Here is a tiny trained network, its code and every weight. The questions are about switching its units off for an input and a class, where a switched-off unit gives its printed mean instead of its output.

import numpy as np


def w(rows, s, z=0):
    codes = np.array(rows[::2]) - 128.0
    scale = np.full(codes.shape[1], s)
    scale[-1] = z or s
    return codes * scale


def f(y):
    return np.maximum(y, 0)


def log_softmax(a):
    a = a - a.max(-1, keepdims=True)
    return a - np.log(np.exp(a).sum(-1, keepdims=True))


def net(x, mask):
    res = np.array(x, float).reshape(1, 2) / 4 @ E
    y = f(res @ A[0][:, :-1].T + A[0][:, -1])
    res = res + np.where(mask, y, B[0][:, -1]) @ B[0][:, :-1]
    return log_softmax(res[-1] @ U[:, :-1].T + U[:, -1])


A, B = {}, {}
E = w([
[155,200,179,119,147,152,35,148,184,254,75],'x0',
[64,59,96,168,98,208,148,79,171,184,91],'x1',
],0.013)
A[0] = w([
[99,103,122,149,120,94,147,49,91,48,160,15],'N0',
[49,225,177,171,178,112,116,134,181,141,77,8],'N1',
[194,166,172,125,230,164,97,191,231,188,82,223],'N2',
[115,104,138,119,204,118,211,119,136,99,93,14],'N3',
[121,123,109,196,116,144,156,166,110,97,142,14],'N4',
[88,221,114,31,105,207,100,121,90,169,124,6],'N5',
[146,97,73,173,147,205,142,32,171,166,146,206],'N6',
[131,178,168,117,105,139,91,132,209,135,97,7],'N7',
[226,157,158,204,178,116,143,154,142,81,110,15],'N8',
[152,253,123,147,159,39,97,138,95,112,195,46],'N9',
[161,62,82,123,72,138,182,123,106,40,181,50],'N10',
[93,114,168,196,157,43,84,136,142,192,92,3],'N11',
[163,156,165,85,116,113,117,122,220,178,108,4],'N12',
[185,250,145,41,157,126,101,142,46,62,149,82],'N13',
[36,53,72,129,37,231,115,107,178,175,68,47],'N14',
],0.0069,0.0038)
B[0] = w([
[173,128,215,135,94,210,156,168,105,139,40,178],'N0',
[126,124,142,82,190,254,187,125,158,137,158,172],'N1',
[180,84,164,242,222,71,82,33,117,80,79,252],'N2',
[195,134,200,83,191,176,147,206,118,136,248,144],'N3',
[179,63,191,96,90,175,145,222,151,82,145,144],'N4',
[107,100,195,125,88,235,166,195,137,142,145,161],'N5',
[82,160,129,136,77,69,95,31,163,168,110,204],'N6',
[236,77,226,109,139,212,170,189,132,119,155,173],'N7',
[98,135,115,115,75,164,88,200,154,150,203,153],'N8',
[63,112,57,128,83,81,120,127,173,118,198,200],'N9',
[207,157,150,193,228,171,145,160,116,86,97,199],'N10',
[196,130,179,150,147,192,191,241,199,138,162,161],'N11',
[203,62,143,125,134,236,174,178,163,129,113,179],'N12',
[74,153,31,78,47,35,79,135,192,169,142,215],'N13',
[114,207,82,203,15,65,80,129,175,185,205,231],'N14',
],0.0065,0.014)
U = w([
[86,183,45,176,51,110,108,133,194,221,196,122],'0',
[174,96,175,195,184,243,170,150,126,125,88,4],'1',
[100,145,72,215,169,35,100,3,134,127,27,229],'2',
],0.0069,0.0038)

Each question gives the input, the list of numbers given to net, and the class t.
The units are the neurons (one row each of A and B). Each row of codes is followed by its name. A weight is (code - 128) times the scale printed after its matrix; where a second scale follows, it is the last column's (A, B and U).
mask holds one flag per neuron, in row order. A switched-off neuron (its flag False) gives its mean, the last column of its row in B, instead of its output. The means were averaged over made-up inputs and are rounded, as every weight is.
A unit's drop is (log p(t) with every unit on - log p(t) with that unit switched off) / (log p(t) with every unit on - log p(t) with every unit switched off).
unit that matters most: the unit with the biggest drop
k most important neurons: the k neurons with the biggest drops, biggest first
drop when u is switched off: that unit's drop, to one decimal
input [5,-4], class 1: unit that matters most => N14
input [3,1], class 2: 2 most important neurons => [N0 N10]
input [3,-3], class 2: 2 most important neurons => [N14 N2]
input [-6,-8], class 0: 2 most important neurons => [N13 N2]
input [-8,-8], class 0: 3 most important neurons => [N13 N9 N2]
input [1,3], class 2: 2 most important neurons => [N13 N9]
input [-1,1], class 2: 2 most important neurons => [N14 N13]
input [0,1], class 2: 2 most important neurons => [N14 N13]
input [-8,-5], class 1: 2 most important neurons => [N10 N0]
input [-4,-3], class 1: drop when N6 is switched off => 0.7
input [1,-1], class 2: drop when N2 is switched off => -0.1
